Here is a tiny trained network, its code and every weight. The questions are about switching its units off for an input and a class, where a switched-off unit gives its printed mean instead of its output.

import numpy as np


def w(rows, s, z=0):
    codes = np.array(rows[::2]) - 128.0
    scale = np.full(codes.shape[1], s)
    scale[-1] = z or s
    return codes * scale


def f(y):
    return y / 2 * (1 + np.tanh(0.7978845608 * (y + 0.044715 * y**3)))


def log_softmax(a):
    a = a - a.max(-1, keepdims=True)
    return a - np.log(np.exp(a).sum(-1, keepdims=True))


def net(x, mask):
    res = np.array(x, float).reshape(1, 7) / 4 @ E
    y = f(res @ A[0][:, :-1].T + A[0][:, -1])
    res = res + np.where(mask, y, B[0][:, -1]) @ B[0][:, :-1]
    return log_softmax(res[-1] @ U[:, :-1].T + U[:, -1])


A, B = {}, {}
E = w([
[88,99,121,48,84,118],'x0',
[98,209,155,142,108,181],'x1',
[95,156,223,72,150,132],'x2',
[144,111,115,194,86,151],'x3',
[81,187,185,196,2,84],'x4',
[207,129,155,127,94,30],'x5',
[144,224,136,154,183,123],'x6',
],0.0071)
A[0] = w([
[103,145,90,161,195,171,103],'neuron 1',
[84,139,189,139,48,67,196],'neuron 2',
[112,174,183,171,144,190,191],'neuron 3',
[173,143,136,118,178,90,137],'neuron 4',
[127,77,171,112,68,25,253],'neuron 5',
[104,74,66,143,115,225,168],'neuron 6',
[184,120,174,81,17,50,193],'neuron 7',
[100,206,99,185,90,168,148],'neuron 8',
[98,67,56,91,147,153,113],'neuron 9',
[203,118,21,183,131,60,162],'neuron 10',
[143,210,162,57,180,138,104],'neuron 11',
[130,16,83,117,174,103,179],'neuron 12',
[90,61,35,100,103,169,193],'neuron 13',
[116,139,125,120,63,2,182],'neuron 14',
[150,27,6,84,134,134,206],'neuron 15',
[211,160,218,77,136,77,180],'neuron 16',
[222,129,78,139,127,33,161],'neuron 17',
[97,49,68,121,157,135,144],'neuron 18',
[153,170,152,119,154,116,178],'neuron 19',
[119,178,154,88,192,128,103],'neuron 20',
[89,182,150,143,67,98,185],'neuron 21',
],0.008,0.0044)
B[0] = w([
[80,191,103,135,136,164,159],'neuron 1',
[74,208,105,225,41,98,201],'neuron 2',
[54,191,146,158,121,38,181],'neuron 3',
[121,41,165,90,212,95,157],'neuron 4',
[128,164,148,226,95,84,217],'neuron 5',
[120,197,78,136,2,164,197],'neuron 6',
[112,202,188,224,112,88,206],'neuron 7',
[171,156,179,238,88,110,175],'neuron 8',
[144,129,85,78,42,194,182],'neuron 9',
[228,9,170,96,173,145,206],'neuron 10',
[80,94,91,63,202,101,164],'neuron 11',
[209,71,155,161,66,181,223],'neuron 12',
[126,145,104,133,63,163,209],'neuron 13',
[120,155,178,209,117,80,190],'neuron 14',
[206,146,105,122,29,187,255],'neuron 15',
[70,131,128,170,178,82,191],'neuron 16',
[182,76,163,173,197,88,196],'neuron 17',
[173,110,117,105,15,194,188],'neuron 18',
[100,95,152,131,162,78,155],'neuron 19',
[72,110,103,35,176,109,153],'neuron 20',
[128,173,177,192,87,107,182],'neuron 21',
],0.0068,0.0083)
U = w([
[196,90,82,59,78,252,68],'0',
[212,57,182,160,160,98,138],'1',
[10,101,111,9,228,92,2],'2',
[18,255,137,188,94,103,221],'3',
],0.0067,0.0021)

Each question gives the input, the list of numbers given to net, and the class t.
The units are the neurons (one row each of A and B). Each row of codes is followed by its name. A weight is (code - 128) times the scale printed after its matrix; where a second scale follows, it is the last column's (A, B and U).
mask holds one flag per neuron, in row order. A switched-off neuron (its flag False) gives its mean, the last column of its row in B, instead of its output. The means were averaged over made-up inputs and are rounded, as every weight is.
A unit's drop is (log p(t) with every unit on - log p(t) with that unit switched off) / (log p(t) with every unit on - log p(t) with every unit switched off).
The circuit of an input: a set's keep is (log p(t) with only the set's units on - log p(t) with every unit switched off) / (log p(t) with every unit on - log p(t) with every unit switched off). Starting from the 12 units with the biggest drops (on a tie, the unit counted first), units are removed one at a time, each time the one whose removal leaves the highest keep (on an exact tie, the one counted first), for as long as the keep stays at least 0.8.
units of the circuit, in order: the units of the circuit, biggest drop first
k most important neurons: the k neurons with the biggest drops, biggest first
drop when u is switched off: that unit's drop, to one decimal
input [-8,3,-8,5,4,0,4], class 1: units of the circuit, in order => neuron 10
input [-3,3,2,4,-1,7,7], class 1: units of the circuit, in order => neuron 17; neuron 6
input [-4,-2,-5,0,3,-3,6], class 1: units of the circuit, in order => neuron 10; neuron 2
input [6,6,5,-8,-2,7,4], class 2: units of the circuit, in order => neuron 11; neuron 20
input [-4,7,4,-1,-5,-6,5], class 2: 2 most important neurons => neuron 11; neuron 20
input [3,-6,8,6,-1,8,-6], class 3: 3 most important neurons => neuron 7; neuron 2; neuron 5
input [8,-5,7,7,-3,6,2], class 3: 2 most important neurons => neuron 10; neuron 7
input [7,1,5,4,-4,-3,3], class 2: 2 most important neurons => neuron 15; neuron 12
input [-8,-4,-4,-5,0,-5,6], class 2: drop when neuron 5 is switched off => 0.1
input [2,-3,3,-4,-1,5,4], class 2: drop when neuron 15 is switched off => 0.2
input [0,-3,-1,-6,-3,-1,5], class 2: drop when neuron 10 is switched off => 0.0
input [0,6,-6,-5,-1,5,-3], class 1: drop when neuron 17 is switched off => 0.1
